Below are the code and all the weights of a small trained network. Each question names an input and a class and asks about switching units off, where a switched-off unit gives its printed mean instead of its output.

import numpy as np


def w(rows, s, z=0):
    codes = np.array(rows[::2]) - 128.0
    scale = np.full(codes.shape[1], s)
    scale[-1] = z or s
    return codes * scale


def f(y):
    return np.maximum(y, 0)


def log_softmax(a):
    a = a - a.max(-1, keepdims=True)
    return a - np.log(np.exp(a).sum(-1, keepdims=True))


def net(x, mask):
    res = np.array(x, float).reshape(1, 4) / 4 @ E
    y = f(res @ A[0][:, :-1].T + A[0][:, -1])
    res = res + np.where(mask, y, B[0][:, -1]) @ B[0][:, :-1]
    return log_softmax(res[-1] @ U[:, :-1].T + U[:, -1])


A, B = {}, {}
E = w([
[204,140,187,142],'x0',
[119,255,118,160],'x1',
[156,105,81,215],'x2',
[214,174,41,72],'x3',
],0.0081)
A[0] = w([
[189,101,85,239,56],'N0',
[108,143,130,43,63],'N1',
[109,222,109,175,55],'N2',
[85,60,78,101,147],'N3',
[148,177,170,158,144],'N4',
[158,149,209,71,125],'N5',
[252,143,142,113,99],'N6',
[86,145,161,155,48],'N7',
[209,45,152,112,50],'N8',
[166,138,184,118,137],'N9',
[134,130,200,188,162],'N10',
[84,94,177,147,2],'N11',
[106,128,38,93,163],'N12',
[125,120,150,154,81],'N13',
],0.015,0.0026)
B[0] = w([
[5,247,148,190,243],'N0',
[91,214,116,214,208],'N1',
[208,157,204,59,254],'N2',
[162,128,231,81,231],'N3',
[168,112,191,75,205],'N4',
[55,187,147,189,221],'N5',
[137,6,44,140,255],'N6',
[171,127,46,140,188],'N7',
[201,199,188,52,246],'N8',
[63,92,166,128,192],'N9',
[149,33,59,118,232],'N10',
[168,149,14,151,204],'N11',
[141,34,58,155,247],'N12',
[143,114,90,108,160],'N13',
],0.017,0.0067)
U = w([
[229,174,242,12,75],'0',
[161,55,39,134,70],'1',
[2,214,188,186,95],'2',
[115,61,162,103,254],'3',
],0.0075,0.0095)

Each question gives the input, the list of numbers given to net, and the class t.
The units are the neurons (one row each of A and B). Each row of codes is followed by its name. A weight is (code - 128) times the scale printed after its matrix; where a second scale follows, it is the last column's (A, B and U).
mask holds one flag per neuron, in row order. A switched-off neuron (its flag False) gives its mean, the last column of its row in B, instead of its output. The means were averaged over made-up inputs and are rounded, as every weight is.
A unit's drop is (log p(t) with every unit on - log p(t) with that unit switched off) / (log p(t) with every unit on - log p(t) with every unit switched off).
The circuit of an input: a set's keep is (log p(t) with only the set's units on - log p(t) with every unit switched off) / (log p(t) with every unit on - log p(t) with every unit switched off). Starting from the 12 units with the biggest drops (on a tie, the unit counted first), units are removed one at a time, each time the one whose removal leaves the highest keep (on an exact tie, the one counted first), for as long as the keep stays at least 0.8.
circuit, biggest first: the units of the circuit, biggest drop first
k most important neurons: the k neurons with the biggest drops, biggest first
drop of u: that unit's drop, to one decimal
input [1,0,4,0], class 2: circuit, biggest first	N0
input [0,-8,6,8], class 0: 4 most important neurons	N8, N3, N10, N11
input [5,-7,-3,-7], class 0: 4 most important neurons	N8, N6, N12, N3
input [1,1,2,1], class 2: circuit, biggest first	N10, N8
input [-3,-3,2,1], class 0: 2 most important neurons	N6, N3
input [8,-8,7,6], class 0: 3 most important neurons	N8, N12, N5
input [2,4,4,-5], class 1: 4 most important neurons	N10, N8, N3, N7
input [4,0,-6,-8], class 1: 2 most important neurons	N10, N11
input [6,-1,3,-8], class 1: 2 most important neurons	N10, N11
input [5,-4,0,-8], class 1: 2 most important neurons	N11, N10
input [7,4,-3,-8], class 1: 3 most important neurons	N10, N11, N7
input [1,-6,5,5], class 0: 3 most important neurons	N8, N3, N10
input [8,6,1,7], class 3: 4 most important neurons	N6, N8, N2, N4
input [6,-5,-8,1], class 2: circuit, biggest first	N5
input [-2,3,2,-4], class 1: circuit, biggest first	N3, N7
input [-6,-7,-8,-3], class 2: 3 most important neurons	N1, N2, N4
input [-1,-1,-3,4], class 1: 2 most important neurons	N0, N2
input [-1,-6,5,2], class 0: 2 most important neurons	N8, N3
input [-1,-5,7,1], class 2: 2 most important neurons	N0, N2
input [-7,6,3,-8], class 1: circuit, biggest first	N7
input [8,0,-3,2], class 3: drop of N1	0.0
input [-1,1,3,0], class 2: drop of N0	0.1
input [-1,8,-3,-4], class 0: drop of N2	0.2
input [-6,-2,2,-8], class 1: drop of N11	0.5
